Below are the code and all the weights of a small trained network. Each question names an input and a class and asks about switching units off, where a switched-off unit gives its printed mean instead of its output.

import numpy as np


def w(rows, s, z=0):
    codes = np.array(rows[::2]) - 128.0
    scale = np.full(codes.shape[1], s)
    scale[-1] = z or s
    return codes * scale


def norm(h):
    return h / np.sqrt((h * h).mean(-1, keepdims=True) + 1e-5)


def f(y):
    return np.maximum(y, 0)


def log_softmax(a):
    a = a - a.max(-1, keepdims=True)
    return a - np.log(np.exp(a).sum(-1, keepdims=True))


def net(x, mask):
    res = np.array(x, float).reshape(1, 6) / 4 @ E
    u = 0
    for l in range(3):
        y = f(norm(res) @ A[l][:, :-1].T + A[l][:, -1])
        res = res + np.where(mask[u : u + 9], y, B[l][:, -1]) @ B[l][:, :-1]
        u += 9
    return log_softmax(norm(res)[-1] @ U[:, :-1].T + U[:, -1])


A, B = {}, {}
E = w([
[46,100,185,198,44,53,139,191,133,215],'x0',
[107,198,82,70,132,144,170,124,179,196],'x1',
[196,162,166,165,147,85,107,92,156,158],'x2',
[122,127,133,123,132,115,125,127,130,123],'x3',
[139,134,66,156,173,108,88,176,122,145],'x4',
[88,69,165,149,254,157,168,113,115,171],'x5',
],0.00056)
A[0] = w([
[11,102,65,68,81,233,176,186,150,80,109],'0.n1',
[202,178,60,50,177,179,163,74,107,122,186],'0.n2',
[151,160,14,216,220,110,10,206,87,184,146],'0.n3',
[232,218,239,220,169,89,97,68,215,167,100],'0.n4',
[146,147,84,82,9,134,59,128,228,80,93],'0.n5',
[102,116,246,86,90,188,163,14,78,129,109],'0.n6',
[135,165,222,94,57,142,170,20,105,115,123],'0.n7',
[95,95,167,205,90,55,146,181,132,188,248],'0.n8',
[48,64,91,126,83,198,180,215,66,40,118],'0.n9',
],0.0013,0.0012)
B[0] = w([
[248,119,124,113,158,14,95,50,105,219,196],'0.n1',
[53,112,155,147,66,119,75,118,178,153,230],'0.n2',
[143,46,125,71,43,126,251,136,182,82,208],'0.n3',
[145,55,41,29,124,62,98,72,25,197,204],'0.n4',
[89,184,127,177,199,85,172,138,51,96,187],'0.n5',
[162,81,23,150,144,102,168,219,164,109,176],'0.n6',
[157,59,21,138,138,110,150,215,165,118,178],'0.n7',
[120,130,125,90,124,186,80,56,177,83,251],'0.n8',
[235,114,139,101,148,41,76,58,119,209,192],'0.n9',
],0.0015,0.0019)
A[1] = w([
[117,61,163,112,185,199,175,97,156,179,154],'1.n1',
[189,86,136,219,128,98,83,86,97,89,94],'1.n2',
[99,109,190,132,205,200,156,130,115,161,58],'1.n3',
[78,84,184,141,163,140,160,145,177,171,171],'1.n4',
[65,224,86,131,124,196,159,112,168,190,2],'1.n5',
[105,51,186,247,106,147,84,137,83,47,107],'1.n6',
[153,238,144,167,39,117,96,208,101,98,70],'1.n7',
[191,98,95,130,169,162,129,106,78,43,104],'1.n8',
[146,86,95,129,123,113,189,188,165,103,10],'1.n9',
],0.0015,0.00057)
B[1] = w([
[145,181,90,156,95,67,127,143,87,62,246],'1.n1',
[138,172,133,48,145,150,153,183,111,160,221],'1.n2',
[121,192,93,167,108,74,132,121,84,72,169],'1.n3',
[137,180,96,164,101,106,123,122,92,59,207],'1.n4',
[185,161,252,80,150,124,109,221,94,107,167],'1.n5',
[172,194,184,51,159,162,140,199,122,155,201],'1.n6',
[80,161,105,200,187,120,192,90,57,60,173],'1.n7',
[96,177,175,142,63,155,104,140,168,188,222],'1.n8',
[141,60,142,122,108,149,180,145,167,91,157],'1.n9',
],0.0016,0.0012)
A[2] = w([
[61,70,186,197,72,82,145,186,135,187,111],'2.n1',
[149,61,111,133,85,130,209,149,205,98,43],'2.n2',
[109,208,116,86,151,118,190,143,221,200,128],'2.n3',
[50,145,172,147,51,101,87,178,143,179,151],'2.n4',
[171,134,52,69,155,137,116,95,127,42,158],'2.n5',
[130,133,110,103,166,242,79,87,183,73,1],'2.n6',
[94,206,72,102,133,80,142,89,167,142,140],'2.n7',
[115,98,131,195,254,134,195,109,110,151,160],'2.n8',
[197,198,184,69,96,96,92,161,122,108,238],'2.n9',
],0.0016,0.00049)
B[2] = w([
[144,168,76,121,130,200,97,63,184,143,183],'2.n1',
[92,88,99,150,166,149,169,170,180,93,172],'2.n2',
[177,93,177,116,131,161,98,177,82,86,199],'2.n3',
[140,147,129,141,170,189,116,72,159,126,180],'2.n4',
[88,131,152,178,99,125,129,103,159,179,246],'2.n5',
[95,158,149,190,94,177,100,91,178,185,162],'2.n6',
[117,75,178,160,149,142,120,147,91,93,236],'2.n7',
[105,198,96,131,4,83,115,145,98,81,162],'2.n8',
[71,107,135,134,196,141,165,144,125,147,254],'2.n9',
],0.0023,0.0017)
U = w([
[87,208,146,182,114,254,44,16,232,178,144],'0',
[91,251,86,207,77,38,158,139,15,14,116],'1',
[223,76,75,47,129,31,71,50,73,243,116],'2',
[81,81,146,134,164,107,148,142,132,118,249],'3',
[176,130,232,54,207,205,135,252,92,120,73],'4',
[156,47,28,137,85,151,211,181,235,81,46],'5',
],0.0039,0.0019)

Each question gives the input, the list of numbers given to net, and the class t.
The units are the neurons (one row each of A and B). Each row of codes is followed by its name. A weight is (code - 128) times the scale printed after its matrix; where a second scale follows, it is the last column's (A, B and U).
mask holds one flag per neuron, layer by layer. A switched-off neuron (its flag False) gives its mean, the last column of its row in B, instead of its output. The means were averaged over made-up inputs and are rounded, as every weight is.
A unit's drop is (log p(t) with every unit on - log p(t) with that unit switched off) / (log p(t) with every unit on - log p(t) with every unit switched off).
The circuit of an input: a set's keep is (log p(t) with only the set's units on - log p(t) with every unit switched off) / (log p(t) with every unit on - log p(t) with every unit switched off). Starting from the 12 units with the biggest drops (on a tie, the unit counted first), units are removed one at a time, each time the one whose removal leaves the highest keep (on an exact tie, the one counted first), for as long as the keep stays at least 0.8.
circuit, biggest first: the units of the circuit, biggest drop first
most important unit: the unit with the biggest drop
k most important neurons: the k neurons with the biggest drops, biggest first
k most important neurons of layer l: the k neurons of layer l with the biggest drops, biggest first
input [0,-6,-1,3,-7,4], class 5: most important unit -> 0.n6
input [-1,7,7,4,7,-7], class 1: circuit, biggest first -> (0.n5 1.n7 2.n7)
input [1,0,-6,-2,-5,2], class 2: 3 most important neurons -> (0.n1 0.n9 0.n3)
input [7,8,-4,7,5,6], class 4: circuit, biggest first -> (2.n3 1.n5)
input [-5,8,-5,2,-8,-2], class 4: circuit, biggest first -> (2.n3 0.n4 1.n5 0.n8)
input [-1,4,3,-4,-1,-6], class 1: circuit, biggest first -> (1.n7 0.n5)
input [5,-8,-5,7,2,6], class 4: circuit, biggest first -> (1.n6 0.n4 2.n5)
input [-4,0,8,8,-5,-4], class 2: 2 most important neurons of layer 0 -> (0.n4 0.n3)
input [7,-4,-5,-7,0,-5], class 0: circuit, biggest first -> (2.n4 2.n1)
input [8,-3,-6,2,-7,-5], class 0: 3 most important neurons -> (2.n1 2.n4 0.n3)
input [-4,-3,-8,-6,6,6], class 2: circuit, biggest first -> (0.n9 0.n1 2.n9)
input [3,0,-1,4,-7,-5], class 5: circuit, biggest first -> (0.n7 2.n2)
input [-6,-4,-8,-1,8,0], class 2: 2 most important neurons -> (0.n9 0.n1)
input [-2,-7,-8,7,2,4], class 2: circuit, biggest first -> (0.n9 0.n1)
input [-4,-4,1,-1,1,7], class 1: 2 most important neurons -> (0.n8 2.n8)
input [0,-6,3,2,-2,-1], class 4: circuit, biggest first -> (1.n6 1.n2)
input [8,-2,6,-7,-1,-6], class 0: circuit, biggest first -> (2.n4 2.n1)
input [4,7,6,3,3,1], class 4: 3 most important neurons -> (2.n3 0.n1 0.n9)
input [7,0,-7,-8,5,8], class 1: most important unit -> 0.n2
input [5,-3,4,-6,-8,-3], class 5: 2 most important neurons -> (0.n7 0.n6)
input [1,-3,-6,-6,-5,3], class 2: most important unit -> 0.n9
input [6,2,-4,0,-7,7], class 1: 2 most important neurons of layer 1 -> (1.n4 1.n1)
